[[137 132 130 129 128 128 129 131 134 139 146 153 157 156 150 143]
 [150 156 156 153 146 139 134 131 129 128 129 129 130 132 136 143]
 [137 133 130 129 128 128 129 130 133 138 145 152 157 156 151 144]]
->
[[150 156 156 153 146 139 134 131 129 128 129 129 130 132 136 143]
 [137 133 130 129 128 128 129 130 133 138 145 152 157 156 151 144]
 [137 132 130 129 128 128 129 131 134 139 146 153 157 156 150 143]]

[[117 129 127 135 132 131 121 136 127 129 128 129 122]
 [117 122 131 131 124 131 123 133 124 120 125 124 122]
 [121 154 131 125 126 125 126 125 126 154 131 128 125]
 [121 127 130 135 135 132 122 137 139 132 134 145 123]
 [133 121 130 125 122 125 129 124 125 122 129 123 131]
 [136 132 129 119 132 124 131 119 141 134 135 140 132]
 [113 135 128 136 125 131 120 134 124 132 128 124 118]]
->
[[121 154 131 125 126 125 126 125 126 154 131 128 125]
 [113 135 128 136 125 131 120 134 124 132 128 124 118]
 [136 132 129 119 132 124 131 119 141 134 135 140 132]
 [117 129 127 135 132 131 121 136 127 129 128 129 122]
 [121 127 130 135 135 132 122 137 139 132 134 145 123]
 [117 122 131 131 124 131 123 133 124 120 125 124 122]
 [133 121 130 125 122 125 129 124 125 122 129 123 131]]

[[134 147 133 135 155 111 123]
 [119 125 105 100 104 126 145]
 [126 134 129 122 118 136 133]
 [122 111 134 139 127 129 141]
 [122 105 111 111  99 141 149]
 [141 156 115 109 115 122 106]
 [118 136 109 101 110 122 147]
 [117 140 111 104 117 113 136]
 [139 102 116 124 104 153 136]
 [120 132 116 113 120 118 130]
 [121 149 155 145 139 121 118]]
->
[[141 156 115 109 115 122 106]
 [121 149 155 145 139 121 118]
 [134 147 133 135 155 111 123]
 [117 140 111 104 117 113 136]
 [118 136 109 101 110 122 147]
 [126 134 129 122 118 136 133]
 [120 132 116 113 120 118 130]
 [119 125 105 100 104 126 145]
 [122 111 134 139 127 129 141]
 [122 105 111 111  99 141 149]
 [139 102 116 124 104 153 136]]

[[127 140 140 109 139 115 128 114 142]
 [143 148 145 136 127 111 129 134 120]
 [131 138 138 118 135 120 128 120 136]
 [129 144 145 105 141 113 128 110 144]
 [121 135 134 122 138 110 131 136 141]
 [123 130 131 112 130 115 123 116 131]
 [130 133 131 128 124 116 125 128 121]
 [122 107 108 143 113 142 124 138 110]
 [124 134 135 109 133 113 124 113 135]]
->
[[143 148 145 136 127 111 129 134 120]
 [129 144 145 105 141 113 128 110 144]
 [127 140 140 109 139 115 128 114 142]
 [131 138 138 118 135 120 128 120 136]
 [121 135 134 122 138 110 131 136 141]
 [124 134 135 109 133 113 124 113 135]
 [130 133 131 128 124 116 125 128 121]
 [123 130 131 112 130 115 123 116 131]
 [122 107 108 143 113 142 124 138 110]]

[[123 128 132 137 104 121 135]
 [130 135 131 138 105 122 140]
 [125 131 135 135 104 121 137]
 [131 139 128 142 109 122 140]
 [120 123 131 127 120 126 131]
 [123 120 130 126 119 129 124]]
->
[[131 139 128 142 109 122 140]
 [130 135 131 138 105 122 140]
 [125 131 135 135 104 121 137]
 [123 128 132 137 104 121 135]
 [120 123 131 127 120 126 131]
 [123 120 130 126 119 129 124]]

[[145 147 123 128 122 146 141 148 139]
 [131 131 120 123 122 131 128 132 130]
 [121 118 122 123 122 118 125 120 118]
 [127 102 106 117 116 102 143 120 109]
 [114 128 136 132 120 122 125 116 108]
 [129 130 131 130 131 130 129 129 130]
 [126 138 136 128 134 141 109 129 142]
 [115 113 124 121 126 115 114 114 120]
 [123 129 127 123 126 131 115 125 131]
 [125 111 114 120 120 111 134 121 115]]
->
[[145 147 123 128 122 146 141 148 139]
 [126 138 136 128 134 141 109 129 142]
 [131 131 120 123 122 131 128 132 130]
 [129 130 131 130 131 130 129 129 130]
 [123 129 127 123 126 131 115 125 131]
 [114 128 136 132 120 122 125 116 108]
 [121 118 122 123 122 118 125 120 118]
 [115 113 124 121 126 115 114 114 120]
 [125 111 114 120 120 111 134 121 115]
 [127 102 106 117 116 102 143 120 109]]

[[144 126 130 124 124 127 142 119 133 126]
 [126 137 102 117 133 123 136 112 116 140]
 [133 129 139 122 144 123 123 113 137 117]
 [133 119 137 125 128 118 124 124 122 124]
 [129 127 134 129 118 141 139 128 121 127]
 [134 136 141 135 132 129 139 118 131 134]]
->
[[126 137 102 117 133 123 136 112 116 140]
 [134 136 141 135 132 129 139 118 131 134]
 [133 129 139 122 144 123 123 113 137 117]
 [129 127 134 129 118 141 139 128 121 127]
 [144 126 130 124 124 127 142 119 133 126]
 [133 119 137 125 128 118 124 124 122 124]]

[[132 129 122 126 111 146 120 130 126 118]
 [130 110 121 140 115 127 119 118 129 114]
 [113 117 156 127 124 129 110 114 118 114]
 [116 133 125 116 107 137 143 133 126 123]]
->
[[116 133 125 116 107 137 143 133 126 123]
 [132 129 122 126 111 146 120 130 126 118]
 [113 117 156 127 124 129 110 114 118 114]
 [130 110 121 140 115 127 119 118 129 114]]

[[137 134 137 134 133 135 135]
 [144 102 138 130 131 152 119]
 [116 148 115 116 108 100 132]
 [147  99 138 130 128 156 119]
 [148 117 143 103  99 103 124]
 [133 114 129 108 106 108 118]]
->
[[116 148 115 116 108 100 132]
 [137 134 137 134 133 135 135]
 [148 117 143 103  99 103 124]
 [133 114 129 108 106 108 118]
 [144 102 138 130 131 152 119]
 [147  99 138 130 128 156 119]]
